Here is a tiny trained network, its code and every weight. The questions are about switching its units off for an input and a target symbol, where a switched-off unit gives its printed mean instead of its output.

import numpy as np


def w(rows, s, z=0):
    codes = np.array(rows[::2]) - 128.0
    scale = np.full(codes.shape[1], s)
    scale[-1] = z or s
    return codes * scale


def norm(h):
    return h / np.sqrt((h * h).mean(-1, keepdims=True) + 1e-5)


def f(y):
    return np.maximum(y, 0)


def softmax(a):
    e = np.exp(a - a.max(-1, keepdims=True))
    return e / e.sum(-1, keepdims=True)


def log_softmax(a):
    a = a - a.max(-1, keepdims=True)
    return a - np.log(np.exp(a).sum(-1, keepdims=True))


def net(x, mask):
    ids = ['ΔΛΞΣΦΨΩαβθμτ'.index(c) for c in x.split()]
    T = len(ids)
    res = E[ids] + P[:T]
    u = 0
    for l in range(2):
        r = norm(res)
        for j in range(2):
            rows = slice(4 * j, 4 * j + 4)
            q, k, v = (r @ M[l][rows].T for M in (Q, K, V))
            z = softmax(np.where(np.tri(T) > 0, q @ k.T / 4**0.5, -1e9)) @ v
            o = O[l][rows]
            res = res + np.where(mask[u + j], z, o[:, -1]) @ o[:, :-1]
        u += 2
        y = f(norm(res) @ A[l][:, :-1].T + A[l][:, -1])
        res = res + np.where(mask[u : u + 8], y, B[l][:, -1]) @ B[l][:, :-1]
        u += 8
    return log_softmax(norm(res)[-1] @ U[:, :-1].T + U[:, -1])


Q, K, V, O, A, B = {}, {}, {}, {}, {}, {}
E = w([
[105,84,116,166,79,137,125,84,138],'Δ',
[158,51,141,136,89,132,143,169,172],'Λ',
[138,69,139,133,104,125,136,112,170],'Ξ',
[72,103,135,166,147,149,152,84,191],'Σ',
[173,117,164,128,96,122,99,143,147],'Φ',
[95,45,119,111,116,102,164,171,192],'Ψ',
[62,73,152,156,107,173,86,138,122],'Ω',
[84,90,119,170,142,203,182,136,119],'α',
[124,71,150,97,107,253,132,118,138],'β',
[78,106,109,57,131,156,111,118,142],'θ',
[168,105,98,146,132,130,4,58,146],'μ',
[149,148,89,116,204,153,161,95,92],'τ',
],0.0074)
P = w([
[146,119,252,60,173,60,171,76,112],'0',
[164,180,172,107,130,86,156,149,168],'1',
[152,189,126,110,145,138,153,173,205],'2',
[157,165,109,107,144,142,134,152,178],'3',
[169,158,94,124,146,154,103,170,152],'4',
[164,150,92,137,136,152,108,148,149],'5',
[151,131,90,134,103,154,136,99,173],'6',
],0.0033)
Q[0] = w([
[90,160,136,215,96,76,55,140,53],'L0H0',
[189,60,40,147,129,156,100,77,217],'L0H0',
[135,196,219,183,147,16,226,184,94],'L0H0',
[163,119,221,147,43,142,169,69,249],'L0H0',
[135,90,57,117,118,193,142,74,236],'L0H1',
[125,172,209,70,162,137,145,213,85],'L0H1',
[118,109,67,74,116,109,218,172,193],'L0H1',
[101,195,140,118,130,4,224,123,93],'L0H1',
],0.0042)
K[0] = w([
[150,80,214,182,107,65,235,182,135],'L0H0',
[135,94,67,199,181,211,36,199,142],'L0H0',
[48,153,238,81,53,189,235,253,47],'L0H0',
[66,17,123,124,139,240,33,143,72],'L0H0',
[162,159,37,130,171,152,85,206,105],'L0H1',
[64,167,133,83,123,82,180,58,134],'L0H1',
[116,244,84,121,125,94,26,88,70],'L0H1',
[137,140,174,180,85,16,65,65,73],'L0H1',
],0.0037)
V[0] = w([
[153,180,158,67,181,152,186,102,130],'L0H0',
[183,181,85,223,159,46,192,180,90],'L0H0',
[193,125,113,157,207,130,25,86,190],'L0H0',
[3,113,173,99,108,137,119,198,79],'L0H0',
[101,76,174,181,82,134,168,129,153],'L0H1',
[141,132,173,87,95,185,254,192,84],'L0H1',
[97,141,122,53,190,201,133,121,165],'L0H1',
[137,171,95,83,89,150,160,76,150],'L0H1',
],0.0036)
O[0] = w([
[141,219,89,160,152,137,144,129,176,132],'L0H0',
[109,100,103,52,135,194,228,63,168,3],'L0H0',
[150,141,143,94,136,68,82,2,148,183],'L0H0',
[131,70,111,179,135,167,54,200,162,93],'L0H0',
[137,102,180,95,141,43,132,144,78,164],'L0H1',
[207,100,134,88,97,93,217,123,190,157],'L0H1',
[107,223,109,177,53,49,147,140,130,205],'L0H1',
[168,217,162,127,108,139,151,124,146,155],'L0H1',
],0.0035,0.005)
A[0] = w([
[161,65,103,54,149,198,46,47,127,131],'L0N0',
[5,141,131,163,106,110,152,52,38,171],'L0N1',
[57,123,63,156,92,58,91,93,184,103],'L0N2',
[116,99,136,108,92,195,126,227,134,84],'L0N3',
[165,99,163,88,134,119,192,70,116,26],'L0N4',
[56,109,199,169,56,129,81,88,66,94],'L0N5',
[44,67,60,75,130,145,122,88,117,3],'L0N6',
[190,178,183,167,70,82,121,140,145,71],'L0N7',
],0.0031,0.0016)
B[0] = w([
[84,231,183,201,123,11,93,187,67,203],'L0N0',
[119,76,112,73,184,168,146,145,255,204],'L0N1',
[138,190,118,58,143,157,103,205,26,252],'L0N2',
[154,215,64,146,164,86,167,78,139,188],'L0N3',
[213,142,114,149,109,162,187,222,165,150],'L0N4',
[246,118,140,162,219,165,133,165,171,234],'L0N5',
[152,139,101,180,80,158,104,205,156,137],'L0N6',
[91,98,87,120,153,104,212,120,201,244],'L0N7',
],0.0028,0.0025)
Q[1] = w([
[117,36,186,35,174,123,76,5,50],'L1H0',
[126,40,197,109,105,36,145,74,112],'L1H0',
[236,162,134,233,118,74,88,208,190],'L1H0',
[80,54,186,62,169,129,144,93,59],'L1H0',
[120,54,214,39,216,116,124,106,102],'L1H1',
[228,190,154,162,3,141,69,199,231],'L1H1',
[143,96,76,62,147,124,8,88,55],'L1H1',
[84,133,238,174,79,176,217,203,144],'L1H1',
],0.0039)
K[1] = w([
[96,63,203,161,88,31,199,231,208],'L1H0',
[53,65,183,210,45,197,189,210,155],'L1H0',
[103,219,23,111,133,176,76,189,72],'L1H0',
[63,123,221,116,82,124,182,111,162],'L1H0',
[61,15,148,149,77,105,197,190,137],'L1H1',
[143,210,45,82,188,160,3,94,13],'L1H1',
[36,34,169,140,165,14,113,125,208],'L1H1',
[194,172,178,116,37,213,133,139,44],'L1H1',
],0.0037)
V[1] = w([
[202,164,146,255,188,181,199,85,73],'L1H0',
[191,144,132,73,150,182,192,175,20],'L1H0',
[186,137,68,49,237,29,106,133,55],'L1H0',
[47,101,47,171,228,55,145,96,145],'L1H0',
[149,99,65,197,174,18,143,96,60],'L1H1',
[219,177,197,136,75,164,37,89,65],'L1H1',
[183,107,110,129,87,26,51,80,173],'L1H1',
[162,110,115,102,55,148,133,22,196],'L1H1',
],0.0039)
O[1] = w([
[228,139,143,171,254,171,162,93,155,101],'L1H0',
[199,228,78,163,98,175,181,198,98,58],'L1H0',
[111,237,54,45,94,218,78,143,162,135],'L1H0',
[76,64,18,57,199,148,91,123,197,57],'L1H0',
[216,117,42,29,119,232,111,151,192,77],'L1H1',
[197,236,237,181,164,125,138,133,144,173],'L1H1',
[136,166,167,57,66,166,140,100,238,253],'L1H1',
[137,124,190,109,47,31,83,110,184,127],'L1H1',
],0.004,0.0024)
A[1] = w([
[138,204,107,41,127,200,206,138,163,204],'L1N0',
[204,192,29,77,125,143,112,94,124,251],'L1N1',
[2,192,56,196,28,140,122,155,116,98],'L1N2',
[111,201,183,234,47,137,204,185,95,116],'L1N3',
[192,133,163,43,25,91,167,115,137,85],'L1N4',
[107,157,145,48,153,47,107,47,216,53],'L1N5',
[160,94,122,140,165,41,219,214,115,176],'L1N6',
[128,82,89,66,98,146,124,61,187,97],'L1N7',
],0.0036,0.0013)
B[1] = w([
[198,94,19,112,156,246,141,110,139,212],'L1N0',
[152,248,157,203,178,167,88,140,118,223],'L1N1',
[153,149,47,26,84,172,74,253,13,212],'L1N2',
[24,229,108,86,178,8,74,97,37,252],'L1N3',
[128,129,76,53,72,244,204,147,74,227],'L1N4',
[56,205,91,185,89,65,121,31,164,253],'L1N5',
[78,158,124,231,209,224,117,12,3,206],'L1N6',
[136,163,6,77,180,67,166,178,68,188],'L1N7',
],0.0031,0.0033)
U = w([
[234,21,241,73,193,141,138,36,217,31],'Δ',
[198,48,156,55,65,186,229,136,67,7],'Λ',
[226,116,109,42,27,91,203,84,229,81],'Ξ',
[47,93,40,87,212,49,103,16,222,71],'Σ',
[203,253,231,73,47,112,175,35,189,64],'Φ',
[74,55,46,24,95,74,188,153,132,61],'Ψ',
[101,27,215,201,179,153,25,208,135,142],'Ω',
[120,56,41,231,232,176,222,88,46,101],'α',
[135,215,234,248,172,41,145,92,33,253],'β',
[34,214,44,46,49,76,31,235,41,175],'θ',
[149,146,164,66,109,127,93,77,157,12],'μ',
[218,243,10,150,228,228,169,118,169,220],'τ',
],0.0042,0.0027)

Each question gives the input, a string of symbols that net reads in full, and the target symbol t.
The units are the heads (4 rows each of Q, K, V and O) and the neurons (one row each of A and B). Each row of codes is followed by its name. A weight is (code - 128) times the scale printed after its matrix; where a second scale follows, it is the last column's (O, A, B and U).
mask holds one flag per unit, layer by layer, with each layer's heads first. A switched-off unit (its flag False) gives its mean, the last column of its rows in O or B, instead of its output. The means were averaged over made-up inputs and are rounded, as every weight is.
A unit's drop is (log p(t) with every unit on - log p(t) with that unit switched off) / (log p(t) with every unit on - log p(t) with every unit switched off).
The circuit of an input: a set's keep is (log p(t) with only the set's units on - log p(t) with every unit switched off) / (log p(t) with every unit on - log p(t) with every unit switched off). Starting from the 12 units with the biggest drops (on a tie, the unit counted first), units are removed one at a time, each time the one whose removal leaves the highest keep (on an exact tie, the one counted first), for as long as the keep stays at least 0.8.
units of the circuit, in order: the units of the circuit, biggest drop first
k most important neurons: the k neurons with the biggest drops, biggest first
heads that matter: for each layer, one digit per head in row order, 1 if its drop is at least 0.15 and else 0, layers parted by /
input Λ α Σ Δ, target α: units of the circuit, in order -> (L0H0; L1H0; L1H1)
input Δ α Δ, target α: units of the circuit, in order -> (L0H0; L1H1; L1H0)
input θ θ Δ, target θ: heads that matter -> 00 / 00
input θ τ θ, target τ: heads that matter -> 10 / 10
input θ β Δ Λ, target β: heads that matter -> 10 / 01
input Ω Φ Λ Δ Ξ Ψ, target Ψ: heads that matter -> 10 / 11
input Δ Δ Δ, target Δ: heads that matter -> 11 / 00
input Ω Ξ τ Ω Φ, target τ: most important neuron -> (L0N7)
input θ Δ θ Λ, target θ: heads that matter -> 00 / 10
input θ τ θ α Ψ Λ, target α: units of the circuit, in order -> (L0H0; L1H1; L1N6)
input θ Ξ Σ Σ Ξ, target Σ: heads that matter -> 00 / 10
input τ Σ θ Δ Σ, target θ: heads that matter -> 10 / 01
input μ Ω β β Δ β Δ, target Φ: units of the circuit, in order -> (L1H1; L0N2)
input α α Ω, target α: units of the circuit, in order -> (L1H1; L1H0)
input Ω Ψ Δ, target Ω: heads that matter -> 11 / 00
input θ Φ Δ, target θ: heads that matter -> 10 / 10
input β β Σ Σ τ Δ Λ, target τ: units of the circuit, in order -> (L1H0)
input β Δ μ Ξ β, target Φ: units of the circuit, in order -> (L0H0; L1H1)
input θ Δ Δ α Σ, target α: heads that matter -> 11 / 11
input β Δ Δ β μ β, target Φ: units of the circuit, in order -> (L0H1; L1H1)
input α Δ Δ θ θ Σ, target θ: units of the circuit, in order -> (L1H0; L1N2)
input θ Δ Δ Ψ τ Σ Ψ, target τ: heads that matter -> 01 / 10
input Λ Δ Λ, target Λ: units of the circuit, in order -> (L0H0; L0H1; L1N6; L1H1)
input α μ Λ β Ω, target Φ: units of the circuit, in order -> (L1H1; L0H1; L0H0)
input β α Ψ, target β: heads that matter -> 00 / 10
input Ω Σ μ Δ Δ Δ, target Σ: heads that matter -> 11 / 10
input θ Σ β, target θ: units of the circuit, in order -> (L0H0; L1H0; L1N3)
input Ω β α Δ Δ Δ Ω, target Ω: units of the circuit, in order -> (L0H0; L0N5; L1N5)
